Below is a small trained network, with its code and all its weights. Each question gives an input and a class and asks what happens when units are switched off, that is, made to give their printed mean instead of their output.

import numpy as np


def w(rows, s, z=0):
    codes = np.array(rows[::2]) - 128.0
    scale = np.full(codes.shape[1], s)
    scale[-1] = z or s
    return codes * scale


def f(y):
    return y / 2 * (1 + np.tanh(0.7978845608 * (y + 0.044715 * y**3)))


def log_softmax(a):
    a = a - a.max(-1, keepdims=True)
    return a - np.log(np.exp(a).sum(-1, keepdims=True))


def net(x, mask):
    res = np.array(x, float).reshape(1, 7) / 4 @ E
    y = f(res @ A[0][:, :-1].T + A[0][:, -1])
    res = res + np.where(mask, y, B[0][:, -1]) @ B[0][:, :-1]
    return log_softmax(res[-1] @ U[:, :-1].T + U[:, -1])


A, B = {}, {}
E = w([
[249,141,149,108,138,120],'x0',
[105,102,104,71,255,169],'x1',
[127,130,124,128,127,129],'x2',
[126,126,133,133,130,129],'x3',
[132,89,121,149,66,236],'x4',
[115,235,175,111,143,176],'x5',
[108,84,201,87,109,127],'x6',
],0.008)
A[0] = w([
[159,145,46,210,163,124,101],'n1',
[140,44,74,125,101,80,11],'n2',
[185,153,140,239,54,92,53],'n3',
[254,86,153,142,133,135,200],'n4',
[216,141,93,70,144,130,202],'n5',
[222,149,169,134,148,102,163],'n6',
[87,202,155,93,127,157,84],'n7',
[143,49,86,141,127,108,45],'n8',
[112,193,167,93,123,168,47],'n9',
[137,108,122,131,94,185,55],'n10',
[135,111,155,158,96,103,69],'n11',
[195,118,115,137,76,235,99],'n12',
[126,202,163,165,49,88,127],'n13',
[199,127,157,152,155,128,93],'n14',
[168,143,138,138,152,48,109],'n15',
[116,178,110,55,119,43,66],'n16',
[150,21,118,127,126,103,62],'n17',
[123,158,172,164,170,25,4],'n18',
[116,143,94,142,189,156,202],'n19',
[111,188,220,126,147,120,138],'n20',
[139,72,152,182,124,215,46],'n21',
[172,190,16,170,152,138,180],'n22',
[229,150,186,186,151,95,100],'n23',
[141,89,129,176,113,226,68],'n24',
[139,97,102,111,198,169,73],'n25',
[121,120,103,66,182,175,38],'n26',
[218,182,169,153,152,153,64],'n27',
[80,76,204,35,120,103,204],'n28',
[93,151,124,139,148,71,172],'n29',
[149,123,94,121,97,220,51],'n30',
[113,152,164,122,170,38,2],'n31',
[12,170,90,214,124,109,216],'n32',
[120,139,119,147,38,69,60],'n33',
[124,162,130,145,155,58,34],'n34',
[144,65,238,63,116,116,196],'n35',
[114,214,189,125,130,183,55],'n36',
[138,152,153,163,59,129,54],'n37',
[221,120,109,84,103,151,66],'n38',
[140,164,84,214,152,128,134],'n39',
[116,105,94,78,182,149,40],'n40',
[80,159,140,156,58,84,62],'n41',
[105,250,161,113,115,178,4],'n42',
[140,44,105,154,131,89,24],'n43',
[117,129,175,143,193,19,114],'n44',
[136,76,112,106,200,160,53],'n45',
],0.0092,0.0052)
B[0] = w([
[178,134,147,128,118,199,168],'n1',
[194,164,97,211,255,90,157],'n2',
[151,133,227,47,113,76,208],'n3',
[74,111,152,180,163,145,226],'n4',
[60,102,144,157,114,134,212],'n5',
[82,107,154,143,142,165,210],'n6',
[152,80,126,180,153,68,163],'n7',
[163,163,117,198,174,66,152],'n8',
[207,146,84,164,169,96,150],'n9',
[119,142,81,100,138,106,136],'n10',
[155,144,148,118,149,126,134],'n11',
[49,160,81,94,94,103,187],'n12',
[133,117,173,78,151,136,222],'n13',
[93,106,129,139,139,119,150],'n14',
[59,139,105,133,105,106,177],'n15',
[108,151,42,91,81,127,160],'n16',
[166,122,118,158,151,107,168],'n17',
[130,194,75,79,118,142,157],'n18',
[119,106,201,114,79,123,193],'n19',
[149,117,104,158,129,140,189],'n20',
[107,149,49,89,116,105,154],'n21',
[231,98,149,131,47,221,212],'n22',
[53,69,98,88,174,167,193],'n23',
[68,207,50,90,121,120,165],'n24',
[139,161,207,46,116,113,162],'n25',
[138,151,203,37,138,73,155],'n26',
[117,106,134,175,196,178,174],'n27',
[171,101,149,167,59,174,222],'n28',
[78,130,104,137,87,154,178],'n29',
[116,181,69,68,113,109,148],'n30',
[126,167,60,67,124,153,150],'n31',
[76,51,160,157,160,174,255],'n32',
[161,156,179,89,203,120,178],'n33',
[135,160,68,88,108,149,142],'n34',
[194,113,96,133,63,204,221],'n35',
[181,114,72,205,211,82,175],'n36',
[153,122,124,45,151,89,163],'n37',
[59,125,122,126,165,130,154],'n38',
[171,132,145,123,88,173,164],'n39',
[159,153,216,66,207,122,152],'n40',
[97,107,193,67,181,133,172],'n41',
[217,113,64,187,205,47,177],'n42',
[191,146,88,188,209,80,149],'n43',
[119,139,60,109,80,156,200],'n44',
[148,143,174,89,160,70,162],'n45',
],0.0074,0.007)
U = w([
[157,171,219,16,196,77,68],'0',
[201,161,61,207,230,63,115],'1',
[75,209,4,63,112,127,79],'2',
[128,135,142,137,135,154,241],'3',
[117,147,142,148,129,153,247],'4',
[32,91,149,162,195,172,68],'5',
[231,133,136,129,69,228,42],'6',
],0.011,0.012)

Each question gives the input, the list of numbers given to net, and the class t.
The units are the neurons (one row each of A and B). Each row of codes is followed by its name. A weight is (code - 128) times the scale printed after its matrix; where a second scale follows, it is the last column's (A, B and U).
mask holds one flag per neuron, in row order. A switched-off neuron (its flag False) gives its mean, the last column of its row in B, instead of its output. The means were averaged over made-up inputs and are rounded, as every weight is.
A unit's drop is (log p(t) with every unit on - log p(t) with that unit switched off) / (log p(t) with every unit on - log p(t) with every unit switched off).
The circuit of an input: a set's keep is (log p(t) with only the set's units on - log p(t) with every unit switched off) / (log p(t) with every unit on - log p(t) with every unit switched off). Starting from the 12 units with the biggest drops (on a tie, the unit counted first), units are removed one at a time, each time the one whose removal leaves the highest keep (on an exact tie, the one counted first), for as long as the keep stays at least 0.8.
circuit, biggest first: the units of the circuit, biggest drop first
unit that matters most: the unit with the biggest drop
k most important neurons: the k neurons with the biggest drops, biggest first
drop when u is switched off: that unit's drop, to one decimal
input [5,-7,7,-5,-7,8,-5], class 1: circuit, biggest first	(n42)
input [-6,6,-5,3,8,7,7], class 2: 2 most important neurons	(n24 n21)
input [-6,0,-7,-7,-2,-8,8], class 1: circuit, biggest first	(n2 n43)
input [8,-3,3,-3,-7,-7,2], class 5: circuit, biggest first	(n4 n23)
input [-7,-2,-4,-6,-4,4,-8], class 6: circuit, biggest first	(n22 n39)
input [0,0,1,-2,-1,-4,6], class 6: circuit, biggest first	(n35 n28)
input [5,8,-6,-3,8,-6,-3], class 0: circuit, biggest first	(n25 n45)
input [8,4,0,-7,-4,-7,3], class 5: circuit, biggest first	(n5 n4)
input [-2,-6,3,-4,8,-1,-6], class 2: 2 most important neurons	(n12 n24)
input [-5,-5,-1,4,-5,6,5], class 1: 2 most important neurons	(n42 n36)
input [-6,-3,-6,-5,-4,-5,-8], class 6: circuit, biggest first	(n22 n1)
input [2,8,2,-5,7,7,1], class 0: 2 most important neurons	(n26 n25)
input [8,-4,-4,-3,-4,7,-5], class 5: circuit, biggest first	(n23 n27)
input [0,-8,3,-5,-5,-8,-8], class 0: circuit, biggest first	(n3)
input [4,-7,4,2,5,7,-2], class 0: 3 most important neurons	(n3 n13 n37)
input [7,-4,-4,0,2,-8,-7], class 1: 3 most important neurons	(n2 n43 n8)
input [7,2,-7,1,-5,3,-7], class 4: 3 most important neurons	(n22 n32 n35)
input [-6,4,1,-3,-7,-7,5], class 1: 2 most important neurons	(n2 n43)
input [8,-1,0,4,-3,-6,6], class 5: 2 most important neurons	(n4 n23)
input [1,-7,8,-6,8,6,-6], class 2: circuit, biggest first	(n12)
input [-1,8,-4,-4,-8,-3,-4], class 0: 2 most important neurons	(n40 n25)
input [7,4,-8,4,-3,-5,-6], class 4: 3 most important neurons	(n22 n32 n1)
input [2,0,6,2,2,-1,7], class 6: 2 most important neurons	(n35 n28)
input [-7,1,6,2,-7,-6,4], class 2: 2 most important neurons	(n44 n31)
input [-6,1,2,0,-6,-7,3], class 1: 2 most important neurons	(n2 n43)
input [1,8,-2,-8,5,-8,7], class 0: drop when n40 is switched off	0.3
input [-6,-6,-5,6,8,2,-2], class 2: unit that matters most	n24
input [-7,5,8,6,8,3,6], class 2: drop when n21 is switched off	0.2
